Here is a tiny trained network, its code and every weight. The questions are about switching its units off for an input and a target symbol, where a switched-off unit gives its printed mean instead of its output.

import numpy as np


def w(rows, s, z=0):
    codes = np.array(rows[::2]) - 128.0
    scale = np.full(codes.shape[1], s)
    scale[-1] = z or s
    return codes * scale


def f(y):
    return y / 2 * (1 + np.tanh(0.7978845608 * (y + 0.044715 * y**3)))


def softmax(a):
    e = np.exp(a - a.max(-1, keepdims=True))
    return e / e.sum(-1, keepdims=True)


def log_softmax(a):
    a = a - a.max(-1, keepdims=True)
    return a - np.log(np.exp(a).sum(-1, keepdims=True))


def net(x, mask):
    ids = ['ΛΞΠΩβγδζστφψ'.index(c) for c in x.split()]
    T = len(ids)
    res = E[ids] + P[:T]
    r = res
    for j in range(3):
        rows = slice(3 * j, 3 * j + 3)
        q, k, v = (r @ M[0][rows].T for M in (Q, K, V))
        z = softmax(np.where(np.tri(T) > 0, q @ k.T / 3**0.5, -1e9)) @ v
        o = O[0][rows]
        res = res + np.where(mask[j], z, o[:, -1]) @ o[:, :-1]
    y = f(res @ A[0][:, :-1].T + A[0][:, -1])
    res = res + np.where(mask[3:11], y, B[0][:, -1]) @ B[0][:, :-1]
    return log_softmax(res[-1] @ U[:, :-1].T + U[:, -1])


Q, K, V, O, A, B = {}, {}, {}, {}, {}, {}
E = w([
[104,168,155,72,75,162,170,166],'Λ',
[92,163,91,178,61,183,120,145],'Ξ',
[127,121,179,188,169,248,113,105],'Π',
[193,77,171,165,164,50,100,193],'Ω',
[94,156,161,124,124,84,152,68],'β',
[67,132,65,70,205,159,140,137],'γ',
[113,160,220,184,205,215,162,123],'δ',
[148,182,194,145,185,213,118,175],'ζ',
[161,173,128,98,128,104,87,85],'σ',
[178,71,167,88,99,158,178,78],'τ',
[217,82,112,66,140,165,48,166],'φ',
[179,60,86,168,178,147,74,90],'ψ',
],0.012)
P = w([
[3,110,210,115,210,190,32,141],'0',
[109,150,180,133,191,194,106,108],'1',
[147,165,162,143,161,169,128,102],'2',
[180,177,154,152,126,172,135,95],'3',
[200,177,141,150,95,168,163,83],'4',
[213,189,132,149,68,157,169,72],'5',
[215,179,134,158,73,171,165,85],'6',
],0.0056)
Q[0] = w([
[107,56,132,115,197,133,139,188],'H0',
[158,139,114,61,124,20,118,62],'H0',
[62,77,29,64,55,5,137,152],'H0',
[173,182,179,108,200,221,136,55],'H1',
[81,179,175,202,116,154,188,116],'H1',
[98,47,38,82,70,12,105,193],'H1',
[182,200,193,160,142,223,132,90],'H2',
[210,100,121,142,166,123,96,70],'H2',
[100,77,44,156,120,52,81,136],'H2',
],0.011)
K[0] = w([
[88,166,158,45,183,33,67,50],'H0',
[206,34,174,186,245,180,187,191],'H0',
[68,85,127,111,254,166,38,191],'H0',
[180,199,81,78,32,72,156,43],'H1',
[44,231,157,176,37,126,171,75],'H1',
[109,29,151,141,248,177,111,202],'H1',
[139,125,96,152,26,140,213,132],'H2',
[229,31,82,180,134,136,159,114],'H2',
[125,124,108,155,234,128,18,115],'H2',
],0.0082)
V[0] = w([
[213,158,178,168,175,171,214,180],'H0',
[117,48,162,157,167,153,171,1],'H0',
[104,119,187,54,172,40,190,115],'H0',
[166,163,81,43,112,81,135,92],'H1',
[145,90,110,102,149,210,74,198],'H1',
[27,131,151,179,99,139,232,130],'H1',
[196,71,174,105,205,104,100,116],'H2',
[103,160,104,241,188,112,72,102],'H2',
[186,41,60,143,94,104,124,100],'H2',
],0.0083)
O[0] = w([
[205,129,138,81,210,126,199,165,220],'H0',
[122,71,116,180,164,173,207,2,220],'H0',
[81,131,169,57,88,12,185,49,85],'H0',
[76,181,136,79,120,161,54,70,126],'H1',
[191,55,100,74,127,167,115,213,120],'H1',
[61,164,128,189,85,80,244,176,69],'H1',
[149,45,147,86,174,92,129,82,177],'H2',
[162,174,62,208,221,40,101,84,172],'H2',
[126,15,95,171,74,131,113,131,4],'H2',
],0.007,0.004)
A[0] = w([
[59,161,83,113,196,178,65,95,214],'N0',
[105,114,235,168,169,178,122,39,155],'N1',
[10,154,128,92,173,170,248,154,233],'N2',
[202,155,39,61,210,176,200,112,106],'N3',
[216,212,214,59,155,135,114,166,167],'N4',
[149,197,85,254,159,140,157,86,215],'N5',
[223,79,4,54,101,170,65,118,138],'N6',
[5,226,221,125,119,143,98,68,253],'N7',
],0.0057,0.0027)
B[0] = w([
[138,128,42,83,158,187,52,104,210],'N0',
[180,123,138,140,117,147,150,2,254],'N1',
[47,121,110,76,24,100,184,158,214],'N2',
[8,128,145,132,204,136,141,121,234],'N3',
[116,221,211,98,135,100,99,171,248],'N4',
[108,187,65,220,107,83,128,122,246],'N5',
[23,114,173,186,39,52,60,99,201],'N6',
[235,181,44,48,82,106,124,121,247],'N7',
],0.0062,0.0074)
U = w([
[134,156,185,58,36,168,154,193,127],'Λ',
[121,179,84,227,77,177,94,214,182],'Ξ',
[146,96,95,178,192,219,161,131,17],'Π',
[236,75,171,125,145,2,142,175,253],'Ω',
[187,163,76,138,67,52,182,93,119],'β',
[31,106,17,47,158,158,133,147,187],'γ',
[15,152,207,171,171,67,160,93,29],'δ',
[113,153,188,99,187,121,126,190,21],'ζ',
[248,150,102,78,164,201,69,92,129],'σ',
[138,51,205,118,69,241,204,91,187],'τ',
[51,108,197,126,50,98,64,135,130],'φ',
[115,52,66,206,114,101,97,88,138],'ψ',
],0.0065,0.004)

Each question gives the input, a string of symbols that net reads in full, and the target symbol t.
The units are the heads (3 rows each of Q, K, V and O) and the neurons (one row each of A and B). Each row of codes is followed by its name. A weight is (code - 128) times the scale printed after its matrix; where a second scale follows, it is the last column's (O, A, B and U).
mask holds one flag per unit, heads first, then neurons. A switched-off unit (its flag False) gives its mean, the last column of its rows in O or B, instead of its output. The means were averaged over made-up inputs and are rounded, as every weight is.
A unit's drop is (log p(t) with every unit on - log p(t) with that unit switched off) / (log p(t) with every unit on - log p(t) with every unit switched off).
The circuit of an input: a set's keep is (log p(t) with only the set's units on - log p(t) with every unit switched off) / (log p(t) with every unit on - log p(t) with every unit switched off). Starting from all 11 units, units are removed one at a time, each time the one whose removal leaves the highest keep (on an exact tie, the one counted first), for as long as the keep stays at least 0.8.
circuit, biggest first: the units of the circuit, biggest drop first
most important unit: the unit with the biggest drop
k most important neurons: the k neurons with the biggest drops, biggest first
which heads matter: for each layer, one digit per head in row order, 1 if its drop is at least 0.15 and else 0, layers parted by /
input δ Ξ σ δ Ξ, target Ξ: circuit, biggest first => [H0 H2]
input σ σ β ζ, target β: circuit, biggest first => [H1 H0 N7 N5]
input σ Λ δ, target Λ: most important unit => H2
input δ φ δ δ Λ ψ, target ψ: circuit, biggest first => [H2 N6]
input γ ζ Λ σ Ξ Ξ σ, target Ξ: which heads matter => 101
input Ξ β Λ ζ, target Λ: which heads matter => 001
input Ω ψ Ξ τ δ, target τ: which heads matter => 001
input ψ Π δ δ ζ Π, target Π: circuit, biggest first => [H0 N3 H1]
input δ σ Ξ Π, target Ξ: which heads matter => 101
input δ ζ β β δ τ Ξ, target Ξ: which heads matter => 100
input ψ δ δ φ δ, target δ: which heads matter => 111
input ψ Ω σ σ ζ, target σ: which heads matter => 010
input σ γ σ ψ ψ σ, target ψ: which heads matter => 101
input Π σ τ δ, target τ: which heads matter => 101
input β Ξ Π, target Ξ: which heads matter => 111
input Ξ γ ψ φ β, target β: most important unit => H1
input σ σ Ξ β Π, target β: 2 most important neurons => [N7 N5]
input δ ψ ζ, target ζ: 2 most important neurons => [N4 N3]
input σ Λ β, target β: 2 most important neurons => [N7 N3]
input β Ξ τ δ γ ζ, target τ: most important neuron => [N7]
